Here is a tiny trained network, its code and every weight. The questions are about switching its units off for an input and a class, where a switched-off unit gives its printed mean instead of its output.

import numpy as np


def w(rows, s, z=0):
    codes = np.array(rows[::2]) - 128.0
    scale = np.full(codes.shape[1], s)
    scale[-1] = z or s
    return codes * scale


def norm(h):
    return h / np.sqrt((h * h).mean(-1, keepdims=True) + 1e-5)


def f(y):
    return y / 2 * (1 + np.tanh(0.7978845608 * (y + 0.044715 * y**3)))


def log_softmax(a):
    a = a - a.max(-1, keepdims=True)
    return a - np.log(np.exp(a).sum(-1, keepdims=True))


def net(x, mask):
    res = np.array(x, float).reshape(1, 4) / 4 @ E
    u = 0
    for l in range(2):
        y = f(norm(res) @ A[l][:, :-1].T + A[l][:, -1])
        res = res + np.where(mask[u : u + 7], y, B[l][:, -1]) @ B[l][:, :-1]
        u += 7
    return log_softmax(norm(res)[-1] @ U[:, :-1].T + U[:, -1])


A, B = {}, {}
E = w([
[44,2,222,169,229,174,180,85],'x0',
[84,105,95,221,63,29,112,160],'x1',
[196,111,223,104,203,5,168,51],'x2',
[112,190,168,164,12,227,165,22],'x3',
],0.0068)
A[0] = w([
[149,136,163,129,153,7,137,77,24],'0.n1',
[125,120,129,105,138,143,129,147,30],'0.n2',
[61,79,136,169,192,119,125,129,95],'0.n3',
[115,100,182,140,181,131,148,84,80],'0.n4',
[151,120,110,95,200,84,109,149,140],'0.n5',
[101,132,72,105,114,180,112,187,252],'0.n6',
[105,134,111,185,49,54,137,139,113],'0.n7',
],0.015,0.0035)
B[0] = w([
[215,55,85,78,75,62,199,239,235],'0.n1',
[196,111,153,245,113,119,176,76,128],'0.n2',
[133,80,178,141,196,53,129,115,222],'0.n3',
[56,147,98,194,112,168,87,109,205],'0.n4',
[160,138,190,19,120,83,163,171,220],'0.n5',
[198,169,73,155,111,166,104,203,255],'0.n6',
[78,126,114,232,200,107,15,42,235],'0.n7',
],0.013,0.0099)
A[1] = w([
[107,138,63,154,59,42,55,144,131],'1.n1',
[113,140,117,125,151,151,110,253,4],'1.n2',
[7,37,180,127,178,101,136,66,79],'1.n3',
[142,143,116,147,21,222,149,48,159],'1.n4',
[165,167,139,64,87,72,171,134,115],'1.n5',
[123,180,96,158,170,207,15,80,106],'1.n6',
[125,14,128,239,157,131,93,165,182],'1.n7',
],0.013,0.003)
B[1] = w([
[68,146,177,121,166,244,131,109,214],'1.n1',
[115,106,165,80,162,61,157,113,182],'1.n2',
[130,121,131,206,124,147,95,5,184],'1.n3',
[68,207,85,122,162,117,77,158,166],'1.n4',
[166,105,118,127,174,136,184,163,182],'1.n5',
[71,167,86,96,79,141,172,193,222],'1.n6',
[173,96,172,64,96,88,166,83,249],'1.n7',
],0.014)
U = w([
[76,92,132,180,138,94,123,3,4],'0',
[175,102,106,82,137,63,176,160,176],'1',
[61,208,48,149,109,168,107,139,193],'2',
],0.013,0.0019)

Each question gives the input, the list of numbers given to net, and the class t.
The units are the neurons (one row each of A and B). Each row of codes is followed by its name. A weight is (code - 128) times the scale printed after its matrix; where a second scale follows, it is the last column's (A, B and U).
mask holds one flag per neuron, layer by layer. A switched-off neuron (its flag False) gives its mean, the last column of its row in B, instead of its output. The means were averaged over made-up inputs and are rounded, as every weight is.
A unit's drop is (log p(t) with every unit on - log p(t) with that unit switched off) / (log p(t) with every unit on - log p(t) with every unit switched off).
The circuit of an input: a set's keep is (log p(t) with only the set's units on - log p(t) with every unit switched off) / (log p(t) with every unit on - log p(t) with every unit switched off). Starting from the 12 units with the biggest drops (on a tie, the unit counted first), units are removed one at a time, each time the one whose removal leaves the highest keep (on an exact tie, the one counted first), for as long as the keep stays at least 0.8.
circuit, biggest first: the units of the circuit, biggest drop first
k most important neurons: the k neurons with the biggest drops, biggest first
k most important neurons of layer l: the k neurons of layer l with the biggest drops, biggest first
drop when u is switched off: that unit's drop, to one decimal
input [8,6,-7,-8], class 0: 3 most important neurons	(0.n3 0.n1 1.n3)
input [-8,7,4,1], class 0: circuit, biggest first	(0.n7)
input [-4,-7,0,1], class 2: 3 most important neurons of layer 0	(0.n1 0.n5 0.n3)
input [0,-3,-1,3], class 2: 2 most important neurons	(0.n1 0.n5)
input [8,-7,8,-4], class 0: 2 most important neurons of layer 0	(0.n4 0.n6)
input [8,-7,8,1], class 0: 2 most important neurons	(0.n4 1.n3)
input [-1,5,-2,1], class 2: 2 most important neurons	(1.n6 0.n3)
input [0,4,4,4], class 0: 2 most important neurons	(0.n7 1.n1)
input [-3,-8,-2,0], class 2: 3 most important neurons	(0.n1 0.n5 0.n3)
input [-6,7,8,8], class 0: 2 most important neurons	(0.n7 1.n1)
input [3,6,-4,0], class 0: drop when 1.n7 is switched off	0.1
input [-7,0,-6,-4], class 2: drop when 0.n1 is switched off	0.2
input [0,-8,5,4], class 2: drop when 0.n3 is switched off	0.2
input [0,4,-7,-3], class 2: circuit, biggest first	(0.n1)
input [-1,0,1,3], class 2: drop when 0.n5 is switched off	0.4
